Here is a tiny trained network, its code and every weight. The questions are about switching its units off for an input and a target symbol, where a switched-off unit gives its printed mean instead of its output.

import numpy as np


def w(rows, s, z=0):
    codes = np.array(rows[::2]) - 128.0
    scale = np.full(codes.shape[1], s)
    scale[-1] = z or s
    return codes * scale


def f(y):
    return np.maximum(y, 0)


def softmax(a):
    e = np.exp(a - a.max(-1, keepdims=True))
    return e / e.sum(-1, keepdims=True)


def log_softmax(a):
    a = a - a.max(-1, keepdims=True)
    return a - np.log(np.exp(a).sum(-1, keepdims=True))


def net(x, mask):
    ids = ['βγεημσψω'.index(c) for c in x.split()]
    T = len(ids)
    res = E[ids] + P[:T]
    u = 0
    for l in range(3):
        r = res
        for j in range(2):
            rows = slice(2 * j, 2 * j + 2)
            q, k, v = (r @ M[l][rows].T for M in (Q, K, V))
            z = softmax(np.where(np.tri(T) > 0, q @ k.T / 2**0.5, -1e9)) @ v
            o = O[l][rows]
            res = res + np.where(mask[u + j], z, o[:, -1]) @ o[:, :-1]
        u += 2
        y = f(res @ A[l][:, :-1].T + A[l][:, -1])
        res = res + np.where(mask[u : u + 8], y, B[l][:, -1]) @ B[l][:, :-1]
        u += 8
    return log_softmax(res[-1] @ U[:, :-1].T + U[:, -1])


Q, K, V, O, A, B = {}, {}, {}, {}, {}, {}
E = w([
[46,238,170],'β',
[103,255,235],'γ',
[106,103,142],'ε',
[15,135,77],'η',
[78,166,123],'μ',
[87,177,135],'σ',
[152,87,153],'ψ',
[78,133,187],'ω',
],0.019)
P = w([
[254,252,151],'0',
[109,91,172],'1',
[121,90,169],'2',
[113,93,158],'3',
[126,112,144],'4',
[119,112,143],'5',
[131,127,130],'6',
[135,117,129],'7',
[124,107,117],'8',
[145,128,94],'9',
[150,158,79],'10',
],0.0084)
Q[0] = w([
[28,121,107],'L0H1',
[1,175,214],'L0H1',
[45,218,214],'L0H2',
[181,109,134],'L0H2',
],0.0073)
K[0] = w([
[165,145,126],'L0H1',
[162,126,193],'L0H1',
[121,194,77],'L0H2',
[130,7,129],'L0H2',
],0.013)
V[0] = w([
[146,100,170],'L0H1',
[168,78,193],'L0H1',
[254,144,157],'L0H2',
[150,89,145],'L0H2',
],0.014)
O[0] = w([
[164,112,129,133],'L0H1',
[121,87,72,107],'L0H1',
[199,189,10,65],'L0H2',
[126,255,164,2],'L0H2',
],0.0044,0.0066)
A[0] = w([
[233,25,94,254],'L0N1',
[47,161,163,109],'L0N2',
[100,85,171,102],'L0N3',
[106,138,77,94],'L0N4',
[1,46,160,191],'L0N5',
[193,128,91,81],'L0N6',
[98,197,144,136],'L0N7',
[48,11,59,53],'L0N8',
],0.0087,0.0052)
B[0] = w([
[36,196,189,144],'L0N1',
[128,180,75,188],'L0N2',
[139,135,104,157],'L0N3',
[155,96,169,141],'L0N4',
[143,217,95,250],'L0N5',
[65,254,50,130],'L0N6',
[140,97,160,162],'L0N7',
[179,88,119,186],'L0N8',
],0.0073,0.015)
Q[1] = w([
[147,75,172],'L1H1',
[97,68,148],'L1H1',
[85,232,111],'L1H2',
[4,157,113],'L1H2',
],0.015)
K[1] = w([
[164,108,220],'L1H1',
[217,93,113],'L1H1',
[250,119,89],'L1H2',
[242,159,160],'L1H2',
],0.012)
V[1] = w([
[127,119,168],'L1H1',
[125,157,59],'L1H1',
[90,36,129],'L1H2',
[249,92,187],'L1H2',
],0.013)
O[1] = w([
[139,113,160,100],'L1H1',
[208,165,220,190],'L1H1',
[117,208,160,6],'L1H2',
[236,190,254,97],'L1H2',
],0.0067,0.022)
A[1] = w([
[130,133,126,52],'L1N1',
[130,136,248,151],'L1N2',
[190,158,50,107],'L1N3',
[166,205,103,22],'L1N4',
[94,93,106,94],'L1N5',
[122,193,154,137],'L1N6',
[175,241,112,94],'L1N7',
[144,104,163,4],'L1N8',
],0.013,0.0037)
B[1] = w([
[85,161,121,128],'L1N1',
[122,187,167,221],'L1N2',
[83,38,209,254],'L1N3',
[41,103,253,174],'L1N4',
[92,216,146,205],'L1N5',
[206,111,2,194],'L1N6',
[107,80,69,225],'L1N7',
[194,113,41,138],'L1N8',
],0.0062,0.006)
Q[2] = w([
[111,127,85],'L2H1',
[79,72,102],'L2H1',
[62,38,182],'L2H2',
[5,186,134],'L2H2',
],0.012)
K[2] = w([
[192,238,81],'L2H1',
[180,164,115],'L2H1',
[131,188,98],'L2H2',
[63,126,2],'L2H2',
],0.0086)
V[2] = w([
[157,2,89],'L2H1',
[86,126,181],'L2H1',
[4,205,75],'L2H2',
[91,108,13],'L2H2',
],0.0099)
O[2] = w([
[11,14,41,131],'L2H1',
[212,19,67,131],'L2H1',
[253,17,120,253],'L2H2',
[111,140,67,211],'L2H2',
],0.0043,0.018)
A[2] = w([
[131,206,31,46],'L2N1',
[163,116,135,2],'L2N2',
[113,53,178,95],'L2N3',
[147,29,161,178],'L2N4',
[102,51,116,227],'L2N5',
[62,73,55,46],'L2N6',
[86,138,205,14],'L2N7',
[2,248,144,110],'L2N8',
],0.0083,0.0062)
B[2] = w([
[196,14,155,141],'L2N1',
[101,200,168,132],'L2N2',
[135,2,106,155],'L2N3',
[75,163,154,228],'L2N4',
[120,208,144,245],'L2N5',
[125,112,171,184],'L2N6',
[137,143,105,133],'L2N7',
[171,16,120,148],'L2N8',
],0.0089,0.012)
U = w([
[128,184,75,141],'β',
[217,31,56,65],'γ',
[108,213,39,253],'ε',
[103,212,27,198],'η',
[122,148,99,217],'μ',
[77,77,26,203],'σ',
[133,1,215,25],'ψ',
[176,157,157,253],'ω',
],0.0062,0.0015)

Each question gives the input, a string of symbols that net reads in full, and the target symbol t.
The units are the heads (2 rows each of Q, K, V and O) and the neurons (one row each of A and B). Each row of codes is followed by its name. A weight is (code - 128) times the scale printed after its matrix; where a second scale follows, it is the last column's (O, A, B and U).
mask holds one flag per unit, layer by layer, with each layer's heads first. A switched-off unit (its flag False) gives its mean, the last column of its rows in O or B, instead of its output. The means were averaged over made-up inputs and are rounded, as every weight is.
A unit's drop is (log p(t) with every unit on - log p(t) with that unit switched off) / (log p(t) with every unit on - log p(t) with every unit switched off).
The circuit of an input: a set's keep is (log p(t) with only the set's units on - log p(t) with every unit switched off) / (log p(t) with every unit on - log p(t) with every unit switched off). Starting from the 12 units with the biggest drops (on a tie, the unit counted first), units are removed one at a time, each time the one whose removal leaves the highest keep (on an exact tie, the one counted first), for as long as the keep stays at least 0.8.
units of the circuit, in order: the units of the circuit, biggest drop first
unit that matters most: the unit with the biggest drop
top k neurons: the k neurons with the biggest drops, biggest first
which heads matter: for each layer, one digit per head in row order, 1 if its drop is at least 0.15 and else 0, layers parted by /
drop of u: that unit's drop, to one decimal
input γ σ η σ β, target ψ: units of the circuit, in order -> (L1H2; L2N8; L2H2)
input ψ ε η ψ, target σ: units of the circuit, in order -> (L1H2)
input γ η γ η σ γ γ γ ε γ, target ψ: units of the circuit, in order -> (L1H2; L2N8; L2H2)
input ψ ψ ω, target σ: top 3 neurons -> (L0N6; L0N1; L0N8)
input η ω γ β η, target γ: units of the circuit, in order -> (L2H2; L1H2)
input η ε η ψ η μ γ, target γ: top 2 neurons -> (L0N8; L0N1)
input η ψ η η γ η β ω γ η, target γ: top 2 neurons -> (L0N1; L0N8)
input γ η β η, target ψ: top 2 neurons -> (L1N3; L2N3)
input ψ ω ε, target σ: top 2 neurons -> (L0N6; L0N1)
input η η ε ω σ ψ β, target γ: which heads matter -> 00 / 01 / 01
input γ ω η η η β β ψ γ, target ψ: top 4 neurons -> (L2N8; L1N2; L2N5; L0N5)
input ψ ψ ψ γ ε, target σ: top 2 neurons -> (L0N1; L0N6)
input γ η η ω γ γ μ η η γ ψ, target ψ: top 3 neurons -> (L0N1; L2N8; L0N2)
input ψ ψ η η γ σ ψ, target σ: unit that matters most -> L0N6
input γ γ η η η η η ω η ε σ, target ψ: which heads matter -> 01 / 01 / 10
input η γ η σ ψ η γ γ, target γ: drop of L0H1 -> 0.2
input γ γ η γ η η ε μ η σ ψ, target ψ: drop of L2N8 -> 0.6
input η η γ η γ ω η β, target γ: drop of L2H1 -> 0.1
input γ η β η η η ψ η ψ η, target ψ: drop of L1H2 -> 0.5
